Here is a tiny trained network, its code and every weight. The questions are about switching its units off for an input and a target symbol, where a switched-off unit gives its printed mean instead of its output.

import numpy as np


def w(rows, s, z=0):
    codes = np.array(rows[::2]) - 128.0
    scale = np.full(codes.shape[1], s)
    scale[-1] = z or s
    return codes * scale


def norm(h):
    return h / np.sqrt((h * h).mean(-1, keepdims=True) + 1e-5)


def f(y):
    return np.maximum(y, 0)


def softmax(a):
    e = np.exp(a - a.max(-1, keepdims=True))
    return e / e.sum(-1, keepdims=True)


def log_softmax(a):
    a = a - a.max(-1, keepdims=True)
    return a - np.log(np.exp(a).sum(-1, keepdims=True))


def net(x, mask):
    ids = ['ΘΠΣλμτφ'.index(c) for c in x.split()]
    T = len(ids)
    res = E[ids] + P[:T]
    r = norm(res)
    for j in range(2):
        rows = slice(3 * j, 3 * j + 3)
        q, k, v = (r @ M[0][rows].T for M in (Q, K, V))
        z = softmax(np.where(np.tri(T) > 0, q @ k.T / 3**0.5, -1e9)) @ v
        o = O[0][rows]
        res = res + np.where(mask[j], z, o[:, -1]) @ o[:, :-1]
    y = f(norm(res) @ A[0][:, :-1].T + A[0][:, -1])
    res = res + np.where(mask[2:14], y, B[0][:, -1]) @ B[0][:, :-1]
    return log_softmax(norm(res)[-1] @ U[:, :-1].T + U[:, -1])


Q, K, V, O, A, B = {}, {}, {}, {}, {}, {}
E = w([
[148,121,177,149],'Θ',
[140,101,112,101],'Π',
[124,162,137,127],'Σ',
[137,117,3,54],'λ',
[140,140,124,104],'μ',
[166,144,155,136],'τ',
[106,116,174,162],'φ',
],0.024)
P = w([
[118,126,245,128],'0',
[133,69,119,139],'1',
[111,236,184,16],'2',
[164,134,251,188],'3',
[119,97,113,174],'4',
[94,234,174,5],'5',
[180,107,217,162],'6',
[115,95,105,189],'7',
[77,222,175,15],'8',
[160,125,228,186],'9',
[125,96,95,221],'10',
[88,222,163,1],'11',
[151,100,223,193],'12',
],0.0085)
Q[0] = w([
[111,158,10,102],'head 1',
[126,192,82,108],'head 1',
[59,37,182,140],'head 1',
[157,76,158,176],'head 2',
[221,113,211,105],'head 2',
[134,112,92,161],'head 2',
],0.011)
K[0] = w([
[139,95,154,23],'head 1',
[62,134,93,3],'head 1',
[122,105,150,203],'head 1',
[157,102,104,126],'head 2',
[127,118,43,213],'head 2',
[105,144,100,87],'head 2',
],0.014)
V[0] = w([
[191,144,144,169],'head 1',
[128,138,138,152],'head 1',
[72,132,82,120],'head 1',
[96,81,201,60],'head 2',
[156,75,91,169],'head 2',
[10,131,123,145],'head 2',
],0.011)
O[0] = w([
[177,147,109,75,176],'head 1',
[94,78,92,39,130],'head 1',
[169,118,35,245,24],'head 1',
[60,93,114,124,219],'head 2',
[22,97,225,71,94],'head 2',
[25,1,124,66,3],'head 2',
],0.0079,0.0043)
A[0] = w([
[125,148,51,79,98],'neuron 1',
[140,33,109,190,4],'neuron 2',
[92,158,104,70,155],'neuron 3',
[108,130,137,251,105],'neuron 4',
[146,144,180,250,244],'neuron 5',
[192,177,173,94,140],'neuron 6',
[2,154,147,196,170],'neuron 7',
[56,148,129,116,35],'neuron 8',
[48,173,144,87,29],'neuron 9',
[176,126,184,121,78],'neuron 10',
[135,109,105,75,69],'neuron 11',
[156,135,67,133,192],'neuron 12',
],0.011,0.0025)
B[0] = w([
[120,211,184,123,169],'neuron 1',
[159,137,150,74,133],'neuron 2',
[214,149,92,148,174],'neuron 3',
[179,167,126,29,149],'neuron 4',
[144,41,102,87,184],'neuron 5',
[123,40,111,169,254],'neuron 6',
[147,179,117,96,150],'neuron 7',
[80,254,110,130,137],'neuron 8',
[94,86,86,75,161],'neuron 9',
[57,186,158,189,188],'neuron 10',
[163,62,155,104,147],'neuron 11',
[114,133,57,66,169],'neuron 12',
],0.0077,0.0092)
U = w([
[113,142,156,143,141],'Θ',
[124,78,144,80,6],'Π',
[196,250,169,104,1],'Σ',
[37,90,109,108,213],'λ',
[154,53,99,168,173],'μ',
[199,213,192,198,150],'τ',
[53,190,165,33,141],'φ',
],0.012,0.0035)

Each question gives the input, a string of symbols that net reads in full, and the target symbol t.
The units are the heads (3 rows each of Q, K, V and O) and the neurons (one row each of A and B). Each row of codes is followed by its name. A weight is (code - 128) times the scale printed after its matrix; where a second scale follows, it is the last column's (O, A, B and U).
mask holds one flag per unit, heads first, then neurons. A switched-off unit (its flag False) gives its mean, the last column of its rows in O or B, instead of its output. The means were averaged over made-up inputs and are rounded, as every weight is.
A unit's drop is (log p(t) with every unit on - log p(t) with that unit switched off) / (log p(t) with every unit on - log p(t) with every unit switched off).
The circuit of an input: a set's keep is (log p(t) with only the set's units on - log p(t) with every unit switched off) / (log p(t) with every unit on - log p(t) with every unit switched off). Starting from the 12 units with the biggest drops (on a tie, the unit counted first), units are removed one at a time, each time the one whose removal leaves the highest keep (on an exact tie, the one counted first), for as long as the keep stays at least 0.8.
circuit, biggest first: the units of the circuit, biggest drop first
unit that matters most: the unit with the biggest drop
k most important neurons: the k neurons with the biggest drops, biggest first
which heads matter: for each layer, one digit per head in row order, 1 if its drop is at least 0.15 and else 0, layers parted by /
input Θ μ Π, target Σ: unit that matters most	neuron 1
input λ Θ μ Π μ Θ φ μ μ Σ Π λ μ, target φ: which heads matter	11
input Σ Θ φ μ μ φ φ φ, target φ: circuit, biggest first	[neuron 4; neuron 3]
input λ Θ Π μ Π Π, target Σ: which heads matter	10
input λ Π Π, target μ: circuit, biggest first	[head 1; neuron 6]
input μ τ Σ, target τ: which heads matter	01
input μ Π μ μ Π φ Σ, target φ: which heads matter	01
input Θ λ λ τ φ τ, target μ: which heads matter	11
input μ μ μ μ τ Π, target τ: circuit, biggest first	[head 2; head 1]
input μ μ μ Π μ μ Σ Σ Θ Σ, target μ: 2 most important neurons	[neuron 5; neuron 6]
input Π Π Σ μ μ λ λ Σ φ τ, target μ: 3 most important neurons	[neuron 5; neuron 6; neuron 1]
input Π μ μ τ φ τ φ Π φ Π, target φ: 2 most important neurons	[neuron 6; neuron 5]
input μ Σ τ Σ, target μ: 3 most important neurons	[neuron 6; neuron 5; neuron 1]
input τ μ Σ Π Π τ Π, target φ: circuit, biggest first	[head 2]
input φ Σ φ μ, target μ: 2 most important neurons	[neuron 6; neuron 1]
input Π Σ Θ Σ φ τ Σ, target λ: which heads matter	01
input μ μ μ Θ Σ φ Σ λ τ, target τ: which heads matter	10
input Θ τ τ τ Π Σ Σ, target φ: which heads matter	11
input φ φ τ λ Π τ μ, target φ: which heads matter	01
input Σ Θ φ Π μ Π λ Σ λ Θ, target μ: 3 most important neurons	[neuron 5; neuron 1; neuron 6]
input φ μ φ τ φ τ μ λ μ μ Σ Σ Θ, target μ: 2 most important neurons	[neuron 5; neuron 1]
